(in the rows, 128 means zero)
Each row has a class, written after it.
[126 139  98  66 140 153 110 172 131  51 113 145 179 114 107 142  69  79
 136 144 110 130 177  95 158 188 126 113 126 125 165 109  99 126  74  70
 105 107 218 170 108 128 199]
Z99
[147 141 100 144 117 152 109 149 189 165  77  81 186  91 141 139 138 157
 118 144 124 155  83  80 104  97 111  83 131 132 128 147 122 151 166 134
  95 166 156 152 101 142 164]
Z168
[158 127 134 160  53 109 126 149 101 129 123 119 165 147 118 146 124 147
 124 163 188 107  99 173  93 193 108 105 138 118 117  89 137 101 131 157
 172  87 186 103  64 137  56]
Z446
[124 153 132 140 109 118 102 130 148 144 119 114 187 109 105 124 124 114
 101 119  91 121 180 154 103 113 106  69 123 105 202 137 161 116 189 116
 115  95 150 121 129 142 137]
Z168
[135 160 115 163 156 115  97 166 165 132 110  65 145  96 147 108  82  94
  93  74 120 120 146 108 106 124 130  96 149 139 137 130 117 108 184 110
 118 109 112 126 112 103 171]
Z904
[108 117  92 120 130  68 108 171 143 110  93 152 111  69 122 164  70  93
 117 116 116 130 155 204 123 148 122 151  96 155 116 110 133 107 130 106
 117  95 208 145 112 159 142]
Z446
[117 136 108 114 125 115 147 157 114 116 130 122 146  72 124 124  88 103
  92 120 115 142 149 151 131 121 139 132 107 184 128  91  93 125 109  83
 133 124 140 126 144 122 215]
Z168
[105 150 164 120 147 113  90 181 146 110 115 164 158 122 150 132 105  99
 119  88 131 139 156 170 164 213 105  98 121  83  83 112 148 119 103 104
 121  94 199 179  80 137 125]
Z168
[158 140  94 132 108  66 121 131 188 163 123  58 156 124 115 133  99 104
  93 112 129 172 102 106  98  73 100  98 109 133  91 125 139 143 196 127
 113 167 109 165 106 121 169]
Z342
[ 93 144 114  75 136 110  62 187 153 102 130 117 138 133 187 133  89 153
 112  87 137 129 130 115 158 147 136 120  93 143 132 117 117 114 106 138
 124 109 211 164 127 126 152]
Z446
[148 123 124 157 129  99  88 103 113  97 148 127 168 140 122 111 132 139
 114  98 164 101  58 123 113 166 107  94 122 197 105 140 157 146 121 191
 172 126 140 100  85 136 123]
Z99
[166 101 146 159 105 108 105 116 145 150 142  82 126 117 127 105 136 109
 134 154 169  84 107 145 105 149 122  99 134 149 145 114 138 103 159 152
 109 136 144  87 119 151  61]
Z342
[167 143 141 113  56 105 167 131 165 136 108 126 120 106 127 133  55  85
 128 137 128 138 145 147  88  72 122 136  97 167  76  53 100 127 145 108
 146 143  98 164 143  85 187]
Z168
[107 157 126 107 145 132  58 213 155 103 127 131 177 111 137 117  55 125
 104  63 137 141 116  75 106 199  99 105 118 154 116  98 137  94 119 106
 109  92 223 142 121 113 151]
Z168
[119 143  63 186 121  89 100 104 163 141 132  64 152  69 156 166 146 125
 105 126 132 148  73  69 115  91 111  86 114 173 132 140 148 135 168 122
  93 167 145 138 161 149 201]
Z446
[158 123 147 138 108 176 133 143 146 165 153 125 189 117  99 111  74 146
 151 183 154 108  96  55  95 161 106 146 130 146  86 121 124 159 103 129
  59 137 202 133  88 141 103]
Z825
[128 146 105 148 154  69 124 138 137  81 136 118  96  73 125 138  73  85
 107 120 119 134 121 148 145 133  94 131 100 195  74 107 149  98 122 147
 105 103 123 179 118 122 179]
Z960
[105 139 142 116 145  99 104 131 142 114 154 183 127 132 151 125  82 143
 104  90  91 167 151 134 160 149 123 112 113 144 112 117 121 121  80 122
 144  80 160 148 145 101 174]
Z99
[153 131  65 159  91  91 115  96 157 125 149  58 162 115 121 146 124 115
  93 129 121 128 116 120 111  51 111 130 106 123 136  98 136 176 182 168
 122 155  98 147 112 146 147]
Z960
[105  81 116 172 145 123 136  40  93 143 190 111 109 137 171 126 144 180
 129  92 131 130 160 149 144 110 115 117 160  75 132 112 110 182  71 123
 137 158 130 107 142 147 121]
Z342
[150 112  88 111 100  94 151 150 136 138 125 133  88 131 127 161  52 123
 157 145  92 128 157 190 123 141 117 162 134 163  87  75 117  98 155 152
 115 128 134 143 159 132 102]
Z215
[ 79  95 120 165  94 143 141 104  93 165 128 113 108 135 146 124 150 183
 122 189 143  76  97 158 149 113 128 113 126  89 122 109 100 209  88 150
 131 160 151 148 102 166 117]
Z99
[181  93 136 139 110 104 103 130 117 130 200 117 190 124 110 124 131 128
 121 175 166 127 137 167  96 120 126 139 123 170  83  90 150 120 170 154
 159 142 126 116  97 125 109]
Z342
[118 138 133 105 172 139 125 116  96 112 172 156  89 107 141  91  96 118
  77 100 125 119 152 117 157 169  93  99 151 143 142 130 138 127  76 114
 115 117 155 131 140  99 157]
Z904
[113  81 144 199 101  90  91 116  90 129 140 122 134 119 144 134 162 163
 118 153 187  99 136 206 135 125 126  98 146  67 118  96 141 150 134 114
 167  90 156  93  85 145 106]
Z960
[127 122 119 103 159  85 130 122 126  69  88 137 127 112 131 152 122  89
 106  59 175 145 131 141 157 138  99 126 106 162  82 162 151 111 113  69
 131 124 230 152 121 143 235]
Z825
[103 142 117  94 148 101 142 166 150  92 112 125  85  96 108  97  77 104
  91 111  98 126 129 107 128 154  93 169 121 129 120 118 126 112 107 107
 100  61 183 152 117 118 143]
Z904
[119  85 112 123 132 127 109 117  96 132  96 143  95 139 155 149 144 151
 160 144 130 113 103 186 153 167 136 111 123  88 127 143 121 164 105 121
 166 159 153 122  98 157 113]
Z342
[150 110 152 146  88 143 107 105 162 156 188 110 151 142 145  87  73 123
 124 179 143 112 146 137  79 121 118 148 130 141 128  74 121 109 157 191
 106 126 128 101 144 123  85]
Z904
[ 85 158 146 141 145 119 112 176 146  65 127 143 110 114 137  98 122 117
 117 106 120 129  66  77 144 182 102 120 113 132 110 124 157 112  90 135
 122  64 164 147 141 137 134]
Z168
[129 137 151 114 131 125 164 182 140 164  88 153 163 105 159 118  60 144
 110 111 116 163 109 122 121 173 130 177 130 127  67 110 107 116 102  97
 120  40 199 110  79 101 142]
Z904
[111 129  96 117 142  90 111 129 141  82 121  99  87  60 117  99  89  32
 100 126 109 121 123 119 122 146 100 116  75 179 164 121 149  67 120 128
  79 123 120 204 167 136 208]
Z99
[162 129 133  89  90 108 145 151 124 123 134 126 133 109 125 124  85 104
 158 164  94  96 157 172 114 148 133 138 105 165 128 121 123  91 123 163
 128  91 108 121 115 115 145]
Z342
[109  87 109 117 160 120 116 104  76 154 173 146 100 119 140 105 155 168
 133 118 148 110  98 147 160 108 131 103 141  91 143 115 119 209  78 132
 136 165 168 121 136 148  72]
Z342
[ 95  81  84 161 137 106 155  94  79 161 124 122  93  96 161 135 169 191
 131 134 159 118  52 137 107 111 122  83 141 150 110 128 130 164  83 109
 160 170 156  95 169 155 145]
Z342
[ 98  95 132 132 131 148  98 121 113 173 131 125  98 109 168 127 109 170
 132 118 151 124 127 138 138 173 124 132 121  98 118 109  72 144  57 132
 102 175 177 136 111 138 133]
Z825
[ 61  97  84 152 186 116 104 106 117 116 111 127  65 106 166 151 131 136
 116 103 119 131 151 195 168 110 115 160 132  82 111 173 116 195  90 111
 124 161 176 110 123 183 146]
Z168
[ 78 130  81 105 154 146 114 170 135  99 103 131 113 111 155 125  59 167
 111  95 109 172 114  93 146 193  87 139 102 181 117 144 124  80  91 118
  86  96 238 136 145 146 167]
Z215
[147 139 126 157  76 121 140 102 171 175 112 113 143  89 125 117 134 116
 123 137  92 140 153  99  99 141 120  82 128  87 160 119 119 119 135  98
  96 127 114 172 134 126 144]
Z446
[ 92 105 105 118 109 156 164 113  73 201  83 150  98 131 155 142 146 183
 167 142  89  86 100 183 176 168 138 138 132  59 139 158 117 214  81 121
  98 147 142 122 100 177  59]
Z825
[100 101 110 117 107 153 113 156 134 142 105 135  84  89 144 128 139 170
 159  95 109 140 152 135 148 162 123  92 115 105 175 117  98 128  79 122
 116 167 132 117 144 181 100]
Z168
[157 144 125 101  95 154 153 165 119 130 123  99 156  99 127 115  78  60
 118 110 154 113 142 119 104 131 114 134 117 143 108 109 132 112 134 102
  97 137 133 146 135 108 182]
Z168
[128 119 123  65 149 119 100 177 191 125  81 135 102  84 135 145  75  99
 144  76 123 158 135 104 131 199  82 126  92 122  80 117 142 121  81  71
  84 169 204 174 103 153 116]
Z168
[116 130 122 148 129 189  86 151 172 174  93 109 120 125 205 152  98 174
 155 117 150 126 110 115 147 166 122  57 157 113 127 136  94 147  90 130
  89 188 193 100 135 150 102]
Z168
[105 160  85 172  95 124 125 118 179  80 112 120 121 100 140 152  99  52
 123 117 131  89 143 126  89  80 138 164  98 129 135 107 133 133 132 124
  90 113 124 159 156 145 157]
Z960
[121 148 143 119 181 126  97 143 149 124 171 163 167 112 107  96  64 149
  84  87  93 150 125  81 124 178 110 112 130 132 159 129 149 128  77 113
  86  63 203 171 112 122 130]
Z446
[126 122 118 111 113 102 114 133 136 101 103  97  94 113 158 130  26  45
 123  96 126 142 204 172 126 103 123 149 110 123 138  74  94  90 145 125
 116 125  94 152 133  95 176]
Z99
[ 97 150  73 140 174 146 162 191 122  87 108  93  90  71 134 153  78 103
 138 136 126 131  74 111 145 155 134 161 127 206  82 128  93 102  94 123
 100 137 145 128 142 140 189]
Z904
[116 118 134 125 119 157 122 118 194 126  94 110 147 137 145 120  85 159
 118  82 129 157 158 124 113 134  99  85 127 101 160  88 114 107 128 116
 106 134 198 160 123 156 119]
Z904
[105 124 138  74 145 128  61 210 147 131 128 120 116 106 124  70  77 131
  98  97 131 123 143 131 114 210 100 121  88 124 151 108 139  67 124 121
 104  91 205 180  98 131  81]
Z904
[143 133 102 145 180  90  95 106 183 121 105  50 170 111 130  95  95 118
 127  90  79 180 143  91 109  96 134  86 120 145 187 139 109 112 193 132
 133 128 104 108 130 139 143]
Z215
[159 141 112 123 128 121  70 142 158 109 110 166 187 126 137 131  86 118
 160  70 115 207 106 144 106 180 114 126 104 146 121 119 143  97 147 133
 153 102 161 117 113 121  76]
Z168
[122 146 123 106  97  96 115 166 146 120  98 123 115 116 138 118  65  42
  99  94 132 110 146 169 101 135 113 152  81 135 108 118 155 112 155 120
 117 118 121 159 123 132 166]
Z168
[142 156 110 148 108  85 127 152 142 180 112  80 129 108 106 134 123 101
 132 122 105 130 159 132 102 162 111  89 108 127 106 156 105 111 153 119
 145 165 127 136 116 149 155]
Z168
[125 119  77 111 155 100 137 144 114 117 133 110  90  36 106 119  84  78
 117 118  81 100 138 151 115 109 124 148 123 147 164 100 119 132 110 120
  78 119 104 161 137 120 157]
Z342
[134 126 100  97 145 139 105 177 154  78  88 146 116 110 155 133  76 134
 160  77 127 167 102 120 139 207 110 143 120 141 111 135 123  82  87 107
 128  75 217 120 115 130 114]
Z904
[129 120 136 150  86 143 130  95 141 155 152  85 177 160 149 148 172 191
 131 164 191  87  39 102 106 140 104  93 130 143  81 100 156 148 113 173
 106 188 153 168 106 148 133]
Z215
[107 120 137 151 135  99 141 124 121  78 139 104  94  58 132 154 129  75
 108 142 144  84 157 171 122  68 145 152  85 195 163  96 133  80 134 129
 121 115 118 124 150 148 201]
Z342
[ 84 134 114 137 107 114 144 117 106  72 144 145  85  88 152 108  68  72
 125  86 109 120 213 158 103  95 121 181  94 165 135  65 109  99 116 115
 140 100 111 128 192 122 160]
Z168
[ 86 172 126 115 146 145 120 205 126 122 111 150 121  99 141 163  84 134
 148 103  82 155 149 133 173 175 170 145  91 136 141 150  92  89  85  76
 114  75 164 143 132 120 169]
Z446
[142 134 115 132 111 101 104 126 114 127 151 128 161 108 127  92  82  96
 124 135 132 125 165 143 107 137  97  86  92 132 116 110 153 125 149 138
 147 106 165 141 122 125 107]
Z960
[132 107 118 118 105 129 119 123  85 189 137 125 149 146 121 155 113 189
 157 149 116  96 135 148 159 161 142  86 181  65 166 111  80 199 100 130
 115 155 165 104  90 142 113]
Z446
[114 122 109 139 116 112 139  81  86 177 119 122  99 145 129 137 114 204
 106 108 143 106  42 190 153 137 114  95 106 127  96 124 100 219  62 143
 174 156 171 104  76 132  93]
Z960
[184 146 156 123 116 141 146 156 149 169 117 117 166 111  98 178 125 133
 126 175 138 102  78 103 127 161 129 110 135 154 101 113 143 127 127 132
  98 146 132 121  73 122 120]
Z960
[138 106 116 152 108 110  95 148 193 165  73  58 153  94 128  83 111 164
 124 100 112 165 101  79  95 142  80  55 147  86 171 113 127 108 175 128
  78 113 165 149 118 156 113]
Z168
[156 131 106 183 124 113 123 157 192 184 134  97 151 103 129 168  89 138
  96 100 116 166 154 128 102 110  97 106 154 143  82 119 137 121 180 127
  95 155 159 120 140 153 137]
Z168
[166 135 165 141  95 151 106 129 137 152 125 147 160 137 136 106 139 108
 165 136 169  70  83 121  89 183 132 112 123 141  89 115 136 130 135 164
 132 143 151 131  90 117  55]
Z342
[124 130 151 105 187 128  94 144 147 115 125 174 144 107 124 109 114 143
 132  78 146 144  99  89 124 201 108  91 109 175  88 150 155 105  80  86
 129 122 223 144 121 122 139]
Z215
[117 106  74 148 148 102 137 105  65 135 120 135  81 111 125 184 161 157
 151 132 131 107 133 169 162 107 135 137 155  96 137 144 113 185 107 102
 154 146 158  72 124 156  96]
Z960
[159 106 121 147 136 109 107 118 161 113 124 100 167 126 122 123 130 126
 147 132 150 110  95  93 102  90 110 126 138 153  66 136 161 165 172 156
 130 148 138 149 101 136 130]
Z99
[133 144 158 121 123 132 130 195 133 122 119 185 128 105 114 150  53 113
 105 116 157 139 114 124 121 204 116 150 104 132  76  92 128 106  68  84
 127  72 248 158  83 115 121]
Z446
[125 105  86  98 155 101  93 109 166 108 160  72 142 135 120 116 115 130
 132 111  92 183 117  98 150 132 109 143 108 127 165  89 111 146 137 157
 100 187 126 150 143 185  96]
Z168
[147 112  75 139  84 114 154  79  96  64 151  96 157 165 123 155 146 132
 154 127 143 144 115 134 155 125 101  97 142 140 135 111 149 146 127 142
 161 144 114 107 141 157 120]
Z99
[140 121 115 137 120 128  79  92 121 103 180 103 139 134  82 108 158 112
 122 166 176 106  77  81 114 147 109 118 101 147 172 121 153 132 126 153
 108 170 133 124 120 157  84]
Z960
[135 154 129 106 134 144 135 191 161 163  79 130 149  61 112 167  84 113
  86 129  85 117 172 129 106 214 130 119 104 122 127 125  92 103  70  49
 108 120 192 173  69 120 198]
Z825
[161 127 132 144  98 147 107 108 175 135 145  87 181 129 121 142 125 135
 124 146 164 167 118  99 112 138  98  79 119 121 179 100 133  78 138 169
  82 155 161 149 112 153 122]
Z215
[148 139 103  89  97  92 136 148 133 101 133 128 106 141 106 133 120  89
 160 121 103 118 169 190 137 140 125 133 106 142  75 138 143  76 156 122
 138 114 108 179 173 108 156]
Z960
[ 91  69  74 128 176  94  86  82 130 146 147 118 114  95 190 123 122 166
 143 156 118 128 107 173 172  98 138 116 140 107 116 105 103 235  94 151
 111 193 171 146 134 175 102]
Z446
[168 131 119 119 118 130 145 141 121 125 116 110  79  68  97 138  98  66
 142 121 117 111 147 159 125 142 128 124 109 153 142 120 123 100 120 109
 105 163  55 152 121 119 138]
Z825
